Below is a small trained network, with its code and all its weights. Each question gives an input and a class and asks what happens when units are switched off, that is, made to give their printed mean instead of their output.

import numpy as np


def w(rows, s, z=0):
    codes = np.array(rows[::2]) - 128.0
    scale = np.full(codes.shape[1], s)
    scale[-1] = z or s
    return codes * scale


def f(y):
    return np.maximum(y, 0)


def log_softmax(a):
    a = a - a.max(-1, keepdims=True)
    return a - np.log(np.exp(a).sum(-1, keepdims=True))


def net(x, mask):
    res = np.array(x, float).reshape(1, 8) / 4 @ E
    y = f(res @ A[0][:, :-1].T + A[0][:, -1])
    res = res + np.where(mask, y, B[0][:, -1]) @ B[0][:, :-1]
    return log_softmax(res[-1] @ U[:, :-1].T + U[:, -1])


A, B = {}, {}
E = w([
[20,89,52,143,119],'x0',
[131,128,126,131,127],'x1',
[128,128,125,131,126],'x2',
[118,205,101,182,244],'x3',
[144,76,170,242,127],'x4',
[128,130,129,129,129],'x5',
[132,127,124,129,129],'x6',
[128,125,126,128,128],'x7',
],0.012)
A[0] = w([
[90,166,112,178,182,134],'n0',
[218,111,229,131,112,2],'n1',
[162,205,141,125,167,111],'n2',
[213,123,213,134,122,212],'n3',
[163,89,173,30,60,12],'n4',
[95,172,92,210,206,4],'n5',
[108,152,95,190,183,8],'n6',
[168,201,113,104,160,128],'n7',
[94,64,133,168,87,101],'n8',
[102,54,117,181,93,84],'n9',
[99,172,107,188,180,149],'n10',
[85,156,102,2,122,210],'n11',
[170,127,201,229,147,24],'n12',
[175,218,119,94,165,141],'n13',
[106,37,112,164,80,139],'n14',
[94,72,138,168,95,97],'n15',
[154,211,121,107,168,131],'n16',
[85,132,72,11,100,11],'n17',
[24,126,64,127,140,33],'n18',
],0.0086,0.0073)
B[0] = w([
[177,144,83,138,114,192],'n0',
[118,3,147,229,1,186],'n1',
[97,135,151,52,171,183],'n2',
[193,159,71,140,131,244],'n3',
[224,206,41,121,179,185],'n4',
[154,53,118,215,18,183],'n5',
[136,50,150,191,44,160],'n6',
[96,127,158,70,181,184],'n7',
[84,130,179,102,159,170],'n8',
[77,140,194,108,162,169],'n9',
[163,156,93,127,138,201],'n10',
[194,152,58,163,113,224],'n11',
[186,164,60,135,145,184],'n12',
[71,130,174,64,185,200],'n13',
[82,115,195,94,145,191],'n14',
[96,129,173,105,151,164],'n15',
[89,140,165,81,188,190],'n16',
[127,14,155,233,11,171],'n17',
[213,159,40,157,123,172],'n18',
],0.0087,0.012)
U = w([
[193,213,68,133,142,18],'0',
[124,46,142,175,63,254],'1',
[11,155,219,65,182,119],'2',
],0.012,0.0052)

Each question gives the input, the list of numbers given to net, and the class t.
The units are the neurons (one row each of A and B). Each row of codes is followed by its name. A weight is (code - 128) times the scale printed after its matrix; where a second scale follows, it is the last column's (A, B and U).
mask holds one flag per neuron, in row order. A switched-off neuron (its flag False) gives its mean, the last column of its row in B, instead of its output. The means were averaged over made-up inputs and are rounded, as every weight is.
A unit's drop is (log p(t) with every unit on - log p(t) with that unit switched off) / (log p(t) with every unit on - log p(t) with every unit switched off).
The circuit of an input: a set's keep is (log p(t) with only the set's units on - log p(t) with every unit switched off) / (log p(t) with every unit on - log p(t) with every unit switched off). Starting from the 12 units with the biggest drops (on a tie, the unit counted first), units are removed one at a time, each time the one whose removal leaves the highest keep (on an exact tie, the one counted first), for as long as the keep stays at least 0.8.
units of the circuit, in order: the units of the circuit, biggest drop first
unit that matters most: the unit with the biggest drop
top k neurons: the k neurons with the biggest drops, biggest first
drop when u is switched off: that unit's drop, to one decimal
input [4,5,3,0,-4,-5,6,-7], class 1: units of the circuit, in order : n17
input [0,-2,-1,-6,-4,7,-8,8], class 0: top 3 neurons : n4, n1, n11
input [5,0,7,8,6,6,-1,-1], class 1: top 2 neurons : n5, n6
input [-2,5,2,-5,0,8,-5,3], class 0: top 2 neurons : n4, n17
input [6,-3,-4,8,2,-6,4,-3], class 1: top 2 neurons : n5, n6
input [-8,1,-5,0,4,3,-2,8], class 1: top 2 neurons : n1, n4
input [1,-1,-7,0,-7,-1,2,-8], class 1: top 3 neurons : n17, n3, n4
input [-4,5,-6,-4,-1,-8,1,2], class 0: top 2 neurons : n4, n17
input [7,-4,-6,8,1,-1,6,5], class 1: top 4 neurons : n5, n6, n4, n3
input [7,7,7,8,4,-3,4,4], class 1: drop when n6 is switched off : 0.5
input [8,7,-6,-2,1,-3,2,8], class 2: drop when n1 is switched off : 0.2
input [-8,6,-4,1,-5,8,7,-3], class 2: drop when n13 is switched off : 0.4
input [6,1,7,-2,-7,7,-3,-2], class 1: drop when n17 is switched off : 5.4
input [8,8,-2,-1,-8,2,-5,0], class 1: unit that matters most : n17
